Below is a small trained network, with its code and all its weights. Each question gives an input and a class and asks what happens when units are switched off, that is, made to give their printed mean instead of their output.

import numpy as np


def w(rows, s, z=0):
    codes = np.array(rows[::2]) - 128.0
    scale = np.full(codes.shape[1], s)
    scale[-1] = z or s
    return codes * scale


def norm(h):
    return h / np.sqrt((h * h).mean(-1, keepdims=True) + 1e-5)


def f(y):
    return y / 2 * (1 + np.tanh(0.7978845608 * (y + 0.044715 * y**3)))


def log_softmax(a):
    a = a - a.max(-1, keepdims=True)
    return a - np.log(np.exp(a).sum(-1, keepdims=True))


def net(x, mask):
    res = np.array(x, float).reshape(1, 6) / 4 @ E
    u = 0
    for l in range(3):
        y = f(norm(res) @ A[l][:, :-1].T + A[l][:, -1])
        res = res + np.where(mask[u : u + 4], y, B[l][:, -1]) @ B[l][:, :-1]
        u += 4
    return log_softmax(norm(res)[-1] @ U[:, :-1].T + U[:, -1])


A, B = {}, {}
E = w([
[80,155,202,163,172,102,89,168,91,69,118],'x0',
[174,142,156,99,212,114,53,132,149,254,111],'x1',
[135,167,181,140,158,209,104,188,73,190,139],'x2',
[97,131,113,170,118,152,140,88,154,90,133],'x3',
[159,164,141,86,86,134,107,141,111,137,184],'x4',
[162,77,85,81,80,94,166,130,155,140,150],'x5',
],0.0082)
A[0] = w([
[204,164,150,21,111,172,128,109,183,254,147,232],'0.n1',
[97,130,113,118,59,127,201,151,167,125,84,88],'0.n2',
[103,115,136,118,98,68,150,134,193,67,99,244],'0.n3',
[158,85,208,171,103,170,174,184,52,158,78,251],'0.n4',
],0.0069,0.0022)
B[0] = w([
[145,176,156,122,182,2,136,201,147,115,70,255],'0.n1',
[142,132,103,39,71,176,174,101,135,220,150,157],'0.n2',
[177,224,201,110,82,171,94,53,89,186,101,183],'0.n3',
[251,170,124,158,125,86,178,193,149,165,96,185],'0.n4',
],0.0075,0.009)
A[1] = w([
[108,144,133,207,183,75,122,118,77,175,166,128],'1.n1',
[181,133,99,51,162,192,98,154,68,159,181,219],'1.n2',
[119,189,150,62,177,122,53,94,254,214,64,255],'1.n3',
[101,169,195,204,219,96,80,79,147,76,53,220],'1.n4',
],0.0068,0.0029)
B[1] = w([
[104,157,210,125,140,86,109,170,197,217,147,157],'1.n1',
[201,81,150,195,174,114,96,166,200,138,86,149],'1.n2',
[254,184,193,154,163,115,167,137,138,130,68,245],'1.n3',
[199,118,167,191,155,54,74,184,158,184,121,218],'1.n4',
],0.0085,0.011)
A[2] = w([
[122,164,194,146,57,80,174,122,120,116,74,169],'2.n1',
[149,145,118,1,62,98,114,87,172,104,163,254],'2.n2',
[156,120,31,78,143,41,180,164,137,168,160,224],'2.n3',
[93,125,159,156,163,112,96,148,136,211,131,30],'2.n4',
],0.0067,0.0027)
B[2] = w([
[152,225,137,130,162,166,210,73,105,91,40,254],'2.n1',
[228,146,99,255,199,95,215,150,89,140,143,203],'2.n2',
[147,15,229,177,189,135,83,201,135,182,62,216],'2.n3',
[207,94,148,9,94,34,100,170,226,89,182,174],'2.n4',
],0.0081,0.0063)
U = w([
[181,188,61,172,84,171,222,37,107,114,50,248],'0',
[227,166,182,205,205,48,75,255,184,218,25,250],'1',
[67,89,35,42,40,173,25,141,127,100,177,5],'2',
[33,61,25,95,21,139,88,147,172,179,113,5],'3',
[22,46,82,59,108,156,95,110,90,131,238,5],'4',
[96,81,2,141,99,188,165,137,123,157,148,11],'5',
[79,214,134,208,57,211,154,129,59,50,102,55],'6',
[30,63,55,23,104,192,56,155,74,111,181,5],'7',
],0.0056,0.003)

Each question gives the input, the list of numbers given to net, and the class t.
The units are the neurons (one row each of A and B). Each row of codes is followed by its name. A weight is (code - 128) times the scale printed after its matrix; where a second scale follows, it is the last column's (A, B and U).
mask holds one flag per neuron, layer by layer. A switched-off neuron (its flag False) gives its mean, the last column of its row in B, instead of its output. The means were averaged over made-up inputs and are rounded, as every weight is.
A unit's drop is (log p(t) with every unit on - log p(t) with that unit switched off) / (log p(t) with every unit on - log p(t) with every unit switched off).
The circuit of an input: a set's keep is (log p(t) with only the set's units on - log p(t) with every unit switched off) / (log p(t) with every unit on - log p(t) with every unit switched off). Starting from all 12 units, units are removed one at a time, each time the one whose removal leaves the highest keep (on an exact tie, the one counted first), for as long as the keep stays at least 0.8.
units of the circuit, in order: the units of the circuit, biggest drop first
most important unit: the unit with the biggest drop
k most important neurons: the k neurons with the biggest drops, biggest first
top k neurons in layer l: the k neurons of layer l with the biggest drops, biggest first
drop of u: that unit's drop, to one decimal
input [-8,-7,4,4,3,5], class 5: most important unit	1.n3
input [-4,0,-5,4,-3,8], class 0: units of the circuit, in order	[1.n4 0.n1]
input [-1,-4,-3,-7,-1,2], class 0: 2 most important neurons	[0.n3 1.n4]
input [3,-8,-6,3,4,-8], class 6: units of the circuit, in order	[1.n3 0.n1]
input [7,-8,-6,-1,-3,-6], class 6: units of the circuit, in order	[0.n1 1.n3 2.n3]
input [1,-8,2,4,2,0], class 6: units of the circuit, in order	[1.n3 0.n1]
input [4,-3,0,6,8,-3], class 6: 2 most important neurons	[0.n1 1.n3]
input [-1,-5,5,5,6,2], class 6: units of the circuit, in order	[1.n4 1.n3]
input [-4,-6,3,1,4,-5], class 6: 2 most important neurons	[1.n3 1.n4]
input [5,-8,-7,2,-3,7], class 6: top 2 neurons in layer 0	[0.n4 0.n1]
input [0,-4,-3,3,-2,-7], class 6: top 2 neurons in layer 0	[0.n1 0.n4]
input [-8,-1,-3,-1,-5,-1], class 0: top 2 neurons in layer 1	[1.n4 1.n1]
input [-7,-1,-6,0,2,-5], class 0: drop of 1.n4	0.3
input [6,-7,0,6,4,2], class 6: top neuron in layer 1	[1.n3]
input [-3,-3,0,1,-4,-4], class 0: drop of 0.n1	0.3
input [6,-6,-8,2,1,0], class 6: drop of 0.n3	-0.1
input [-6,-6,2,2,-8,-7], class 0: drop of 1.n3	-0.1
